Below is a small trained network, with its code and all its weights. Each question gives an input and a class and asks what happens when units are switched off, that is, made to give their printed mean instead of their output.

import numpy as np


def w(rows, s, z=0):
    codes = np.array(rows[::2]) - 128.0
    scale = np.full(codes.shape[1], s)
    scale[-1] = z or s
    return codes * scale


def norm(h):
    return h / np.sqrt((h * h).mean(-1, keepdims=True) + 1e-5)


def f(y):
    return np.maximum(y, 0)


def log_softmax(a):
    a = a - a.max(-1, keepdims=True)
    return a - np.log(np.exp(a).sum(-1, keepdims=True))


def net(x, mask):
    res = np.array(x, float).reshape(1, 5) / 4 @ E
    u = 0
    for l in range(2):
        y = f(norm(res) @ A[l][:, :-1].T + A[l][:, -1])
        res = res + np.where(mask[u : u + 16], y, B[l][:, -1]) @ B[l][:, :-1]
        u += 16
    return log_softmax(norm(res)[-1] @ U[:, :-1].T + U[:, -1])


A, B = {}, {}
E = w([
[128,127,126,126],'x0',
[129,129,127,130],'x1',
[109,56,189,185],'x2',
[139,87,34,182],'x3',
[253,140,144,144],'x4',
],0.0047)
A[0] = w([
[150,149,76,71,53],'0.n0',
[106,96,15,180,84],'0.n1',
[126,39,104,228,83],'0.n2',
[174,112,26,189,38],'0.n3',
[44,121,97,144,54],'0.n4',
[206,150,133,219,114],'0.n5',
[172,154,165,135,175],'0.n6',
[114,118,196,159,144],'0.n7',
[197,126,55,104,149],'0.n8',
[97,128,97,207,117],'0.n9',
[138,162,26,68,3],'0.n10',
[180,154,125,143,10],'0.n11',
[106,2,134,234,64],'0.n12',
[165,34,156,156,58],'0.n13',
[166,113,38,59,32],'0.n14',
[22,113,141,170,98],'0.n15',
],0.0081,0.0024)
B[0] = w([
[122,155,179,223,166],'0.n0',
[76,175,170,3,229],'0.n1',
[142,165,200,107,234],'0.n2',
[111,82,255,40,220],'0.n3',
[169,101,59,128,188],'0.n4',
[179,82,47,103,220],'0.n5',
[125,82,74,70,196],'0.n6',
[99,195,163,122,195],'0.n7',
[153,108,172,156,211],'0.n8',
[110,167,148,62,185],'0.n9',
[91,180,147,249,188],'0.n10',
[191,75,86,182,154],'0.n11',
[138,215,134,148,253],'0.n12',
[178,169,87,214,195],'0.n13',
[111,149,205,157,178],'0.n14',
[165,139,32,107,215],'0.n15',
],0.006,0.0048)
A[1] = w([
[151,202,138,105,118],'1.n0',
[126,157,149,170,108],'1.n1',
[163,155,122,87,109],'1.n2',
[201,42,137,169,73],'1.n3',
[93,147,183,92,223],'1.n4',
[92,83,174,93,219],'1.n5',
[55,100,104,177,138],'1.n6',
[88,131,62,93,167],'1.n7',
[130,184,228,118,149],'1.n8',
[111,155,83,132,222],'1.n9',
[83,116,50,80,137],'1.n10',
[109,75,133,121,3],'1.n11',
[120,163,152,208,221],'1.n12',
[140,185,167,88,114],'1.n13',
[169,38,84,154,159],'1.n14',
[128,114,2,146,225],'1.n15',
],0.0099,0.0021)
B[1] = w([
[100,57,133,172,214],'1.n0',
[100,161,122,198,156],'1.n1',
[101,103,160,160,176],'1.n2',
[104,210,166,69,174],'1.n3',
[190,69,107,142,218],'1.n4',
[187,129,145,42,166],'1.n5',
[209,207,186,115,142],'1.n6',
[198,134,124,127,171],'1.n7',
[52,82,51,129,255],'1.n8',
[196,152,141,170,165],'1.n9',
[153,175,173,76,172],'1.n10',
[115,81,159,180,128],'1.n11',
[74,211,36,209,179],'1.n12',
[105,72,128,147,220],'1.n13',
[175,217,131,72,155],'1.n14',
[255,180,246,53,161],'1.n15',
],0.0053,0.0079)
U = w([
[245,187,168,73,255],'0',
[96,152,107,239,71],'1',
[117,4,159,52,33],'2',
],0.012,0.00063)

Each question gives the input, the list of numbers given to net, and the class t.
The units are the neurons (one row each of A and B). Each row of codes is followed by its name. A weight is (code - 128) times the scale printed after its matrix; where a second scale follows, it is the last column's (A, B and U).
mask holds one flag per neuron, layer by layer. A switched-off neuron (its flag False) gives its mean, the last column of its row in B, instead of its output. The means were averaged over made-up inputs and are rounded, as every weight is.
A unit's drop is (log p(t) with every unit on - log p(t) with that unit switched off) / (log p(t) with every unit on - log p(t) with every unit switched off).
The circuit of an input: a set's keep is (log p(t) with only the set's units on - log p(t) with every unit switched off) / (log p(t) with every unit on - log p(t) with every unit switched off). Starting from the 12 units with the biggest drops (on a tie, the unit counted first), units are removed one at a time, each time the one whose removal leaves the highest keep (on an exact tie, the one counted first), for as long as the keep stays at least 0.8.
units of the circuit, in order: the units of the circuit, biggest drop first
most important unit: the unit with the biggest drop
k most important neurons: the k neurons with the biggest drops, biggest first
top k neurons in layer l: the k neurons of layer l with the biggest drops, biggest first
drop of u: that unit's drop, to one decimal
input [-8,-6,-6,7,-5], class 2: 4 most important neurons : 0.n1; 0.n3; 0.n12; 0.n13
input [-6,5,-5,7,-3], class 2: units of the circuit, in order : 0.n3; 0.n12
input [5,-4,-7,-6,-2], class 1: most important unit : 0.n3
input [3,-4,8,0,7], class 1: units of the circuit, in order : 0.n13; 1.n12
input [6,7,-8,-8,-6], class 1: top 2 neurons in layer 1 : 1.n15; 1.n9
input [-4,-7,8,0,-8], class 0: 2 most important neurons : 0.n15; 0.n4
input [-7,-4,4,-4,-4], class 0: top 3 neurons in layer 0 : 0.n15; 0.n2; 0.n3
input [3,8,-7,8,3], class 2: 2 most important neurons : 0.n3; 0.n1
input [-3,0,5,-6,4], class 2: top 4 neurons in layer 0 : 0.n10; 0.n6; 0.n12; 0.n7
input [-7,-8,3,4,-2], class 2: 2 most important neurons : 0.n1; 0.n10
input [-6,5,3,-4,3], class 2: 2 most important neurons : 0.n7; 0.n10
input [-5,8,4,-7,5], class 2: 2 most important neurons : 0.n6; 0.n7
input [-4,-6,3,6,-6], class 0: 2 most important neurons : 0.n15; 0.n4
input [-6,7,-4,5,-6], class 0: most important unit : 0.n4
input [4,8,8,-8,5], class 1: top 2 neurons in layer 0 : 0.n3; 0.n13
input [-1,6,0,6,-6], class 0: top 2 neurons in layer 0 : 0.n15; 0.n4
input [5,8,1,7,-7], class 0: drop of 1.n8 : 0.1
input [-5,3,-7,7,-7], class 0: drop of 0.n2 : 0.2
input [7,-7,-6,7,-1], class 2: drop of 0.n13 : 0.5
